Below is a small trained network, with its code and all its weights. Each question gives an input and a class and asks what happens when units are switched off, that is, made to give their printed mean instead of their output.

import numpy as np


def w(rows, s, z=0):
    codes = np.array(rows[::2]) - 128.0
    scale = np.full(codes.shape[1], s)
    scale[-1] = z or s
    return codes * scale


def norm(h):
    return h / np.sqrt((h * h).mean(-1, keepdims=True) + 1e-5)


def f(y):
    return np.maximum(y, 0)


def log_softmax(a):
    a = a - a.max(-1, keepdims=True)
    return a - np.log(np.exp(a).sum(-1, keepdims=True))


def net(x, mask):
    res = np.array(x, float).reshape(1, 4) / 4 @ E
    u = 0
    for l in range(2):
        y = f(norm(res) @ A[l][:, :-1].T + A[l][:, -1])
        res = res + np.where(mask[u : u + 8], y, B[l][:, -1]) @ B[l][:, :-1]
        u += 8
    return log_softmax(norm(res)[-1] @ U[:, :-1].T + U[:, -1])


A, B = {}, {}
E = w([
[175,35,107,230,111,12],'x0',
[137,113,2,97,106,81],'x1',
[109,174,90,82,237,65],'x2',
[248,194,160,147,72,197],'x3',
],0.0073)
A[0] = w([
[149,174,195,119,100,157,163],'0.n1',
[126,252,112,43,207,155,108],'0.n2',
[96,94,143,144,225,99,69],'0.n3',
[219,180,134,149,168,146,1],'0.n4',
[102,115,189,131,118,129,167],'0.n5',
[76,138,158,117,206,106,72],'0.n6',
[169,146,105,180,169,26,153],'0.n7',
[178,60,210,128,104,128,215],'0.n8',
],0.011,0.0034)
B[0] = w([
[51,80,61,171,146,113,200],'0.n1',
[99,175,101,221,244,242,253],'0.n2',
[27,160,174,146,42,50,199],'0.n3',
[231,221,255,44,144,122,171],'0.n4',
[124,211,68,82,186,171,174],'0.n5',
[129,142,46,175,26,211,191],'0.n6',
[211,62,138,148,205,93,229],'0.n7',
[158,174,153,150,193,154,213],'0.n8',
],0.011,0.0079)
A[1] = w([
[148,187,182,246,42,152,40],'1.n1',
[44,198,122,84,45,171,203],'1.n2',
[96,100,154,214,179,142,242],'1.n3',
[24,105,109,157,222,140,248],'1.n4',
[159,62,34,72,108,151,211],'1.n5',
[148,97,108,119,139,253,245],'1.n6',
[42,56,151,51,179,64,158],'1.n7',
[197,113,62,147,192,105,75],'1.n8',
],0.012,0.0018)
B[1] = w([
[87,217,109,108,211,148,177],'1.n1',
[140,137,121,85,6,75,173],'1.n2',
[123,110,34,101,107,189,229],'1.n3',
[189,192,179,155,175,155,249],'1.n4',
[161,102,131,211,107,202,155],'1.n5',
[101,77,91,201,216,157,213],'1.n6',
[92,176,118,54,214,138,160],'1.n7',
[57,124,185,123,45,112,189],'1.n8',
],0.015,0.013)
U = w([
[63,199,70,74,44,81,62],'0',
[108,220,64,178,216,191,200],'1',
[49,69,78,106,186,4,118],'2',
[158,103,109,48,67,113,31],'3',
[134,14,113,197,38,104,183],'4',
[120,92,130,38,94,112,1],'5',
[243,122,215,135,144,63,86],'6',
],0.013,0.0057)

Each question gives the input, the list of numbers given to net, and the class t.
The units are the neurons (one row each of A and B). Each row of codes is followed by its name. A weight is (code - 128) times the scale printed after its matrix; where a second scale follows, it is the last column's (A, B and U).
mask holds one flag per neuron, layer by layer. A switched-off neuron (its flag False) gives its mean, the last column of its row in B, instead of its output. The means were averaged over made-up inputs and are rounded, as every weight is.
A unit's drop is (log p(t) with every unit on - log p(t) with that unit switched off) / (log p(t) with every unit on - log p(t) with every unit switched off).
The circuit of an input: a set's keep is (log p(t) with only the set's units on - log p(t) with every unit switched off) / (log p(t) with every unit on - log p(t) with every unit switched off). Starting from the 12 units with the biggest drops (on a tie, the unit counted first), units are removed one at a time, each time the one whose removal leaves the highest keep (on an exact tie, the one counted first), for as long as the keep stays at least 0.8.
circuit, biggest first: the units of the circuit, biggest drop first
unit that matters most: the unit with the biggest drop
top k neurons: the k neurons with the biggest drops, biggest first
k most important neurons of layer l: the k neurons of layer l with the biggest drops, biggest first
drop when u is switched off: that unit's drop, to one decimal
input [-4,-6,-2,-8], class 0: unit that matters most -> 1.n2
input [8,0,-4,-5], class 2: 3 most important neurons of layer 0 -> [0.n2; 0.n6; 0.n7]
input [5,-7,6,4], class 6: circuit, biggest first -> [0.n4; 0.n2; 1.n6]
input [0,1,-3,-6], class 0: circuit, biggest first -> [0.n2; 1.n2; 0.n7]
input [1,-6,4,-6], class 0: circuit, biggest first -> [0.n3; 1.n2; 0.n6]
input [1,6,-5,0], class 4: 3 most important neurons of layer 0 -> [0.n2; 0.n3; 0.n6]
input [7,-2,5,1], class 2: circuit, biggest first -> [1.n4; 0.n2; 0.n7]
input [6,0,5,-4], class 2: circuit, biggest first -> [0.n2; 0.n3; 0.n7]
input [3,7,6,-5], class 2: circuit, biggest first -> [0.n2; 0.n7; 1.n8]
input [8,-5,6,-2], class 2: top 4 neurons -> [0.n2; 0.n7; 0.n3; 1.n4]
input [1,5,-1,4], class 4: 2 most important neurons of layer 1 -> [1.n4; 1.n8]
input [3,3,4,1], class 2: top 4 neurons -> [0.n6; 1.n4; 0.n2; 1.n7]
input [5,3,-4,-6], class 2: 2 most important neurons of layer 0 -> [0.n2; 0.n6]
input [5,3,5,3], class 4: unit that matters most -> 1.n4
input [-1,7,-3,2], class 4: top 2 neurons -> [0.n2; 0.n3]
input [4,-3,3,7], class 6: 2 most important neurons of layer 0 -> [0.n4; 0.n2]
input [5,5,7,1], class 2: 2 most important neurons of layer 0 -> [0.n6; 0.n2]
input [8,-4,1,2], class 6: top 3 neurons -> [0.n7; 0.n2; 0.n8]
input [4,6,4,-5], class 2: top 3 neurons -> [0.n2; 1.n7; 0.n7]
input [0,6,-1,3], class 4: unit that matters most -> 0.n2
input [8,-3,6,0], class 2: top 2 neurons -> [0.n7; 0.n2]
input [4,6,-4,-4], class 4: top 2 neurons -> [1.n5; 0.n2]
input [4,4,6,-1], class 2: 3 most important neurons of layer 0 -> [0.n2; 0.n3; 0.n7]
input [5,0,-3,-1], class 4: drop when 0.n2 is switched off -> 0.6
